Below are the code and all the weights of a small trained network. Each question names an input and a target symbol and asks about switching units off, where a switched-off unit gives its printed mean instead of its output.

import numpy as np


def w(rows, s, z=0):
    codes = np.array(rows[::2]) - 128.0
    scale = np.full(codes.shape[1], s)
    scale[-1] = z or s
    return codes * scale


def f(y):
    return y / 2 * (1 + np.tanh(0.7978845608 * (y + 0.044715 * y**3)))


def softmax(a):
    e = np.exp(a - a.max(-1, keepdims=True))
    return e / e.sum(-1, keepdims=True)


def log_softmax(a):
    a = a - a.max(-1, keepdims=True)
    return a - np.log(np.exp(a).sum(-1, keepdims=True))


def net(x, mask):
    ids = ['ΛΨΩαβγδεζημξπ'.index(c) for c in x.split()]
    T = len(ids)
    res = E[ids] + P[:T]
    u = 0
    for l in range(3):
        r = res
        for j in range(2):
            rows = slice(3 * j, 3 * j + 3)
            q, k, v = (r @ M[l][rows].T for M in (Q, K, V))
            z = softmax(np.where(np.tri(T) > 0, q @ k.T / 3**0.5, -1e9)) @ v
            o = O[l][rows]
            res = res + np.where(mask[u + j], z, o[:, -1]) @ o[:, :-1]
        u += 2
        y = f(res @ A[l][:, :-1].T + A[l][:, -1])
        res = res + np.where(mask[u : u + 8], y, B[l][:, -1]) @ B[l][:, :-1]
        u += 8
    return log_softmax(res[-1] @ U[:, :-1].T + U[:, -1])


Q, K, V, O, A, B = {}, {}, {}, {}, {}, {}
E = w([
[96,144,150],'Λ',
[92,126,137],'Ψ',
[131,185,162],'Ω',
[91,53,109],'α',
[121,161,164],'β',
[124,164,161],'γ',
[126,154,133],'δ',
[103,110,187],'ε',
[250,255,97],'ζ',
[58,169,31],'η',
[216,203,93],'μ',
[191,163,90],'ξ',
[175,158,251],'π',
],0.012)
P = w([
[87,194,198],'0',
[103,162,176],'1',
[130,124,173],'2',
[172,89,162],'3',
[209,76,154],'4',
[254,54,152],'5',
],0.0054)
Q[0] = w([
[80,180,186],'L0H0',
[159,133,96],'L0H0',
[147,135,146],'L0H0',
[250,78,180],'L0H1',
[113,255,58],'L0H1',
[178,127,157],'L0H1',
],0.043)
K[0] = w([
[201,99,172],'L0H0',
[111,113,125],'L0H0',
[152,96,106],'L0H0',
[255,87,153],'L0H1',
[69,213,63],'L0H1',
[181,120,121],'L0H1',
],0.042)
V[0] = w([
[137,135,111],'L0H0',
[200,108,103],'L0H0',
[135,3,218],'L0H0',
[24,143,174],'L0H1',
[227,105,76],'L0H1',
[208,113,92],'L0H1',
],0.0029)
O[0] = w([
[99,126,135,125],'L0H0',
[62,75,102,80],'L0H0',
[231,58,21,2],'L0H0',
[248,135,84,53],'L0H1',
[3,106,166,178],'L0H1',
[11,115,172,179],'L0H1',
],0.0026,0.0009)
A[0] = w([
[122,131,125,2],'L0N0',
[107,133,8,21],'L0N1',
[109,138,150,101],'L0N2',
[122,130,125,1],'L0N3',
[88,71,162,88],'L0N4',
[84,89,152,118],'L0N5',
[88,170,113,40],'L0N6',
[42,69,102,56],'L0N7',
],0.013,0.0054)
B[0] = w([
[219,2,141,8],'L0N0',
[236,107,128,87],'L0N1',
[129,147,99,112],'L0N2',
[215,2,133,7],'L0N3',
[142,165,176,121],'L0N4',
[134,160,154,135],'L0N5',
[145,76,144,59],'L0N6',
[157,194,104,92],'L0N7',
],0.024,0.0014)
Q[1] = w([
[176,252,111],'L1H0',
[116,116,86],'L1H0',
[100,13,62],'L1H0',
[204,145,94],'L1H1',
[180,137,136],'L1H1',
[169,138,96],'L1H1',
],0.023)
K[1] = w([
[236,11,141],'L1H0',
[104,134,167],'L1H0',
[2,201,165],'L1H0',
[131,150,54],'L1H1',
[143,93,107],'L1H1',
[123,161,92],'L1H1',
],0.021)
V[1] = w([
[249,196,77],'L1H0',
[110,106,34],'L1H0',
[187,181,243],'L1H0',
[145,137,77],'L1H1',
[159,127,117],'L1H1',
[95,126,153],'L1H1',
],0.015)
O[1] = w([
[2,128,99,254],'L1H0',
[133,169,196,96],'L1H0',
[95,70,38,217],'L1H0',
[106,123,184,101],'L1H1',
[103,137,133,75],'L1H1',
[156,124,104,183],'L1H1',
],0.014,0.0084)
A[1] = w([
[215,206,3,108],'L1N0',
[72,180,173,18],'L1N1',
[145,206,107,58],'L1N2',
[120,124,200,123],'L1N3',
[39,143,134,2],'L1N4',
[103,81,185,112],'L1N5',
[132,218,221,91],'L1N6',
[110,92,208,139],'L1N7',
],0.0068,0.0087)
B[1] = w([
[150,40,201,232],'L1N0',
[125,3,185,191],'L1N1',
[89,77,137,121],'L1N2',
[117,116,68,127],'L1N3',
[240,113,124,254],'L1N4',
[125,119,91,117],'L1N5',
[130,139,50,164],'L1N6',
[121,117,66,126],'L1N7',
],0.012,0.0073)
Q[2] = w([
[92,223,46],'L2H0',
[85,186,111],'L2H0',
[44,176,185],'L2H0',
[143,105,39],'L2H1',
[148,74,224],'L2H1',
[248,153,183],'L2H1',
],0.018)
K[2] = w([
[85,198,141],'L2H0',
[106,143,151],'L2H0',
[123,69,183],'L2H0',
[108,144,122],'L2H1',
[146,52,147],'L2H1',
[60,5,139],'L2H1',
],0.027)
V[2] = w([
[207,145,83],'L2H0',
[127,155,97],'L2H0',
[1,85,220],'L2H0',
[214,162,19],'L2H1',
[158,153,114],'L2H1',
[16,63,218],'L2H1',
],0.0057)
O[2] = w([
[71,91,155,41],'L2H0',
[126,172,108,149],'L2H0',
[233,159,97,254],'L2H0',
[127,86,207,174],'L2H1',
[128,132,147,105],'L2H1',
[137,159,1,150],'L2H1',
],0.0064,0.0034)
A[2] = w([
[135,132,69,11],'L2N0',
[206,160,129,155],'L2N1',
[185,191,156,170],'L2N2',
[148,140,175,59],'L2N3',
[219,119,132,162],'L2N4',
[209,118,149,34],'L2N5',
[156,236,125,167],'L2N6',
[106,248,226,102],'L2N7',
],0.012,0.011)
B[2] = w([
[134,138,156,169],'L2N0',
[99,147,125,159],'L2N1',
[18,128,163,180],'L2N2',
[39,20,40,120],'L2N3',
[146,129,183,213],'L2N4',
[75,50,3,144],'L2N5',
[194,117,110,253],'L2N6',
[129,179,144,173],'L2N7',
],0.033,0.0042)
U = w([
[140,90,136,79],'Λ',
[80,79,139,2],'Ψ',
[185,124,122,171],'Ω',
[174,127,149,209],'α',
[205,110,163,155],'β',
[199,119,168,182],'γ',
[105,135,181,167],'δ',
[252,30,161,60],'ε',
[37,203,10,106],'ζ',
[139,123,118,155],'η',
[255,151,21,159],'μ',
[137,218,131,223],'ξ',
[181,37,35,52],'π',
],0.0067,0.0073)

Each question gives the input, a string of symbols that net reads in full, and the target symbol t.
The units are the heads (3 rows each of Q, K, V and O) and the neurons (one row each of A and B). Each row of codes is followed by its name. A weight is (code - 128) times the scale printed after its matrix; where a second scale follows, it is the last column's (O, A, B and U).
mask holds one flag per unit, layer by layer, with each layer's heads first. A switched-off unit (its flag False) gives its mean, the last column of its rows in O or B, instead of its output. The means were averaged over made-up inputs and are rounded, as every weight is.
A unit's drop is (log p(t) with every unit on - log p(t) with that unit switched off) / (log p(t) with every unit on - log p(t) with every unit switched off).
The circuit of an input: a set's keep is (log p(t) with only the set's units on - log p(t) with every unit switched off) / (log p(t) with every unit on - log p(t) with every unit switched off). Starting from the 12 units with the biggest drops (on a tie, the unit counted first), units are removed one at a time, each time the one whose removal leaves the highest keep (on an exact tie, the one counted first), for as long as the keep stays at least 0.8.
units of the circuit, in order: the units of the circuit, biggest drop first
unit that matters most: the unit with the biggest drop
top k neurons: the k neurons with the biggest drops, biggest first
which heads matter: for each layer, one digit per head in row order, 1 if its drop is at least 0.15 and else 0, layers parted by /
input μ μ Ψ, target μ: unit that matters most => L2N6
input ζ Λ γ ε Λ, target ε: top 2 neurons => (L1N0 L2N4)
input ζ π ζ, target π: units of the circuit, in order => (L1H0 L0N1)
input ζ ζ π ζ, target π: top 2 neurons => (L1N0 L1N4)
input Λ π Ψ, target π: top 2 neurons => (L1N0 L0N1)
input Ψ Ψ Ψ Ψ π ξ, target π: units of the circuit, in order => (L0N1 L1H0 L0H1)
input π π ζ π η δ, target ζ: units of the circuit, in order => (L0N1 L1H0)
input π π γ ε, target π: units of the circuit, in order => (L0N1 L1H0 L0N4)
input Ω Ψ ε Ψ, target ε: units of the circuit, in order => (L1H0 L2N4)
input ε ξ α, target ξ: which heads matter => 00 / 10 / 00
input β γ δ Ω ε β, target ε: top 4 neurons => (L1N0 L0N7 L2N2 L0N1)
input γ Ψ ε, target ε: top 2 neurons => (L1N0 L2N4)
input Ψ ξ π Ψ γ, target π: which heads matter => 11 / 10 / 00
input Ψ ζ Ψ Ψ π β, target π: units of the circuit, in order => (L1H0)
input ε γ α, target ε: which heads matter => 00 / 11 / 00
input α ζ ε ε β, target ε: top 2 neurons => (L0N1 L1N0)
input η π μ, target μ: top 2 neurons => (L0N1 L2N6)
input ε Λ ξ ε, target ξ: units of the circuit, in order => (L1H0 L0N4 L2N7 L0N5)
input ζ ζ Ω δ, target ζ: units of the circuit, in order => (L0N6 L1H0)
input Ψ ε ζ Λ γ, target ζ: units of the circuit, in order => (L1H0)
input π η Ψ, target ζ: which heads matter => 00 / 11 / 01
input η π γ π ζ π, target μ: which heads matter => 01 / 00 / 11
input Ψ ζ Ω α, target ζ: top 2 neurons => (L0N5 L0N4)
input ζ Ψ μ ξ, target ξ: top 2 neurons => (L2N2 L2N7)
input Ω Ψ Ψ δ, target δ: top 3 neurons => (L1N4 L2N2 L2N4)
input Ψ Ψ η ξ Ψ, target δ: top 4 neurons => (L1N1 L0N1 L1N0 L1N4)
input π η π, target ζ: unit that matters most => L1N0
input η Ω α δ ζ Λ, target μ: which heads matter => 00 / 01 / 11
input γ ζ Ψ ε, target ζ: top 3 neurons => (L0N5 L0N4 L0N6)
input α Ψ ζ π ζ Ψ, target π: which heads matter => 01 / 11 / 00
